Below is a small trained network, with its code and all its weights. Each question gives an input and a target symbol and asks what happens when units are switched off, that is, made to give their printed mean instead of their output.

import numpy as np


def w(rows, s, z=0):
    codes = np.array(rows[::2]) - 128.0
    scale = np.full(codes.shape[1], s)
    scale[-1] = z or s
    return codes * scale


def f(y):
    return y / 2 * (1 + np.tanh(0.7978845608 * (y + 0.044715 * y**3)))


def softmax(a):
    e = np.exp(a - a.max(-1, keepdims=True))
    return e / e.sum(-1, keepdims=True)


def log_softmax(a):
    a = a - a.max(-1, keepdims=True)
    return a - np.log(np.exp(a).sum(-1, keepdims=True))


def net(x, mask):
    ids = ['ΔΣΦβζηθξπψ'.index(c) for c in x.split()]
    T = len(ids)
    res = E[ids] + P[:T]
    u = 0
    for l in range(2):
        q, k, v = (res @ M[l].T for M in (Q, K, V))
        z = softmax(np.where(np.tri(T) > 0, q @ k.T / 2**0.5, -1e9)) @ v
        res = res + np.where(mask[u], z, O[l][:, -1]) @ O[l][:, :-1]
        u += 1
        y = f(res @ A[l][:, :-1].T + A[l][:, -1])
        res = res + np.where(mask[u : u + 12], y, B[l][:, -1]) @ B[l][:, :-1]
        u += 12
    return log_softmax(res[-1] @ U[:, :-1].T + U[:, -1])


Q, K, V, O, A, B = {}, {}, {}, {}, {}, {}
E = w([
[134,194,130,82,193],'Δ',
[128,121,25,201,92],'Σ',
[74,151,223,182,184],'Φ',
[134,129,207,49,136],'β',
[84,166,169,126,214],'ζ',
[149,212,242,122,94],'η',
[190,101,135,70,114],'θ',
[142,41,160,248,182],'ξ',
[231,116,135,200,31],'π',
[201,145,170,198,7],'ψ',
],0.017)
P = w([
[83,68,145,2,121],'0',
[132,177,89,101,168],'1',
[150,168,104,107,166],'2',
[151,159,119,111,157],'3',
[169,141,121,115,154],'4',
[180,135,124,115,153],'5',
[190,128,134,115,148],'6',
[208,103,134,106,138],'7',
[215,128,125,114,161],'8',
[206,143,125,121,171],'9',
],0.0087)
Q[0] = w([
[254,186,244,77,181],'0.h0',
[246,154,151,196,149],'0.h0',
],0.0069)
K[0] = w([
[1,38,122,72,108],'0.h0',
[100,18,115,93,51],'0.h0',
],0.007)
V[0] = w([
[115,124,144,143,31],'0.h0',
[11,143,134,106,45],'0.h0',
],0.012)
O[0] = w([
[231,189,109,167,102,44],'0.h0',
[213,146,122,173,253,5],'0.h0',
],0.012,0.0027)
A[0] = w([
[166,186,152,55,88,146],'0.n0',
[163,84,244,50,163,104],'0.n1',
[141,158,172,80,193,121],'0.n2',
[69,165,135,85,64,95],'0.n3',
[31,233,160,220,119,153],'0.n4',
[127,115,180,130,67,93],'0.n5',
[160,156,255,102,130,107],'0.n6',
[142,91,221,135,151,3],'0.n7',
[193,80,146,88,173,96],'0.n8',
[125,121,68,185,94,135],'0.n9',
[123,240,121,6,144,128],'0.n10',
[162,113,142,140,104,99],'0.n11',
],0.0095,0.0061)
B[0] = w([
[110,3,152,187,180,226],'0.n0',
[168,183,75,87,227,255],'0.n1',
[63,186,122,185,58,207],'0.n2',
[185,93,94,204,190,168],'0.n3',
[190,105,97,57,83,174],'0.n4',
[114,118,135,165,193,172],'0.n5',
[137,102,27,152,138,216],'0.n6',
[48,187,81,171,148,133],'0.n7',
[80,141,50,130,21,161],'0.n8',
[123,117,217,110,225,169],'0.n9',
[119,12,184,144,170,237],'0.n10',
[62,104,191,112,121,151],'0.n11',
],0.0069,0.0075)
Q[1] = w([
[103,88,141,99,3],'1.h0',
[126,141,184,196,97],'1.h0',
],0.0071)
K[1] = w([
[19,190,189,209,205],'1.h0',
[81,211,39,29,253],'1.h0',
],0.0045)
V[1] = w([
[70,151,143,254,141],'1.h0',
[95,164,54,96,202],'1.h0',
],0.01)
O[1] = w([
[3,191,149,254,233,143],'1.h0',
[26,138,39,194,101,250],'1.h0',
],0.0083,0.0023)
A[1] = w([
[76,105,150,171,144,121],'1.n0',
[156,133,175,120,178,159],'1.n1',
[132,117,142,215,3,115],'1.n2',
[175,145,169,146,66,80],'1.n3',
[186,129,120,83,92,71],'1.n4',
[91,181,141,172,141,80],'1.n5',
[150,206,96,51,139,136],'1.n6',
[162,171,184,155,144,89],'1.n7',
[156,125,111,73,125,249],'1.n8',
[150,194,176,166,164,139],'1.n9',
[158,141,122,165,99,99],'1.n10',
[160,155,127,94,174,125],'1.n11',
],0.012,0.011)
B[1] = w([
[231,195,164,82,193,208],'1.n0',
[207,234,114,56,28,217],'1.n1',
[190,187,149,13,186,217],'1.n2',
[74,90,72,159,92,145],'1.n3',
[159,180,79,160,156,155],'1.n4',
[68,179,227,101,25,170],'1.n5',
[54,162,208,152,38,149],'1.n6',
[3,136,113,28,206,145],'1.n7',
[32,102,159,196,74,251],'1.n8',
[148,161,150,191,205,164],'1.n9',
[135,118,103,75,50,139],'1.n10',
[130,117,41,137,88,172],'1.n11',
],0.0057,0.011)
U = w([
[125,130,69,10,172,7],'Δ',
[171,131,107,202,147,74],'Σ',
[104,186,162,154,79,35],'Φ',
[143,178,56,136,121,109],'β',
[74,177,138,32,114,40],'ζ',
[130,126,185,172,162,139],'η',
[124,106,138,119,71,255],'θ',
[113,93,189,122,185,184],'ξ',
[178,184,173,87,89,146],'π',
[189,198,142,101,105,131],'ψ',
],0.011,0.0037)

Each question gives the input, a string of symbols that net reads in full, and the target symbol t.
The units are the heads (2 rows each of Q, K, V and O) and the neurons (one row each of A and B). Each row of codes is followed by its name. A weight is (code - 128) times the scale printed after its matrix; where a second scale follows, it is the last column's (O, A, B and U).
mask holds one flag per unit, layer by layer, with each layer's heads first. A switched-off unit (its flag False) gives its mean, the last column of its rows in O or B, instead of its output. The means were averaged over made-up inputs and are rounded, as every weight is.
A unit's drop is (log p(t) with every unit on - log p(t) with that unit switched off) / (log p(t) with every unit on - log p(t) with every unit switched off).
The circuit of an input: a set's keep is (log p(t) with only the set's units on - log p(t) with every unit switched off) / (log p(t) with every unit on - log p(t) with every unit switched off). Starting from the 12 units with the biggest drops (on a tie, the unit counted first), units are removed one at a time, each time the one whose removal leaves the highest keep (on an exact tie, the one counted first), for as long as the keep stays at least 0.8.
circuit, biggest first: the units of the circuit, biggest drop first
top k neurons: the k neurons with the biggest drops, biggest first
k most important neurons of layer l: the k neurons of layer l with the biggest drops, biggest first
input θ θ θ ξ θ π θ θ θ ξ, target θ: circuit, biggest first	[1.h0 1.n0]
input ψ η π, target ψ: circuit, biggest first	[0.h0 1.h0]
input π η ψ Φ π Φ, target ψ: circuit, biggest first	[1.h0 1.n1]
input π π ζ ψ β Δ ξ π ξ Δ, target π: circuit, biggest first	[1.n1 1.h0]
input π ψ θ π, target π: circuit, biggest first	[1.h0 0.h0]
input ψ π Δ, target ψ: circuit, biggest first	[0.h0]
input π θ π θ θ ψ ξ, target π: circuit, biggest first	[0.h0 1.h0]
input π ζ π η π Φ, target π: top 2 neurons	[1.n1 0.n4]
input θ θ θ ξ θ η Σ Φ Δ β, target θ: circuit, biggest first	[1.h0 1.n8 1.n2 1.n0]
input ψ β Φ Δ η η, target Σ: circuit, biggest first	[0.n6 0.n0 0.h0]
input π Σ ψ ψ π ξ ζ Φ, target π: top 3 neurons	[1.n1 0.n4 0.n2]
input β Φ Δ ζ β β ζ θ θ ζ, target θ: circuit, biggest first	[1.h0 1.n2 1.n8]
input π ψ θ, target π: top 2 neurons	[1.n1 0.n1]
input β θ β ξ Σ Σ Φ, target Φ: most important neuron of layer 1	[1.n6]
input Δ π θ Σ θ η β, target Δ: top 2 neurons	[0.n1 0.n10]
input θ θ β θ Σ, target θ: 2 most important neurons of layer 0	[0.n9 0.n2]
input θ Δ θ β, target θ: circuit, biggest first	[1.h0 1.n8 1.n2]
input η η Δ, target η: top 3 neurons	[0.n2 0.n10 1.n9]
input Σ Φ Φ, target Φ: circuit, biggest first	[1.n5 1.h0]
input ζ β θ ζ ζ Φ, target ζ: circuit, biggest first	[0.h0 0.n0 0.n10]
input ξ ζ ξ β, target ξ: circuit, biggest first	[0.n10]
input π π Σ η θ ξ Δ η ξ, target π: 2 most important neurons of layer 1	[1.n1 1.n8]
input Δ ξ Φ θ Δ θ θ θ Δ Δ, target ξ: 2 most important neurons of layer 1	[1.n1 1.n11]
input ξ ξ β, target ξ: top 3 neurons	[0.n10 0.n0 1.n2]
input θ ψ β π θ ψ ξ, target θ: 2 most important neurons of layer 0	[0.n2 0.n10]
input Δ θ θ θ Σ π θ ξ ψ, target Δ: top 2 neurons	[1.n2 0.n1]
input Φ ψ Σ θ θ, target θ: 2 most important neurons of layer 0	[0.n8 0.n2]
input Σ θ Σ, target θ: top neuron	[0.n2]
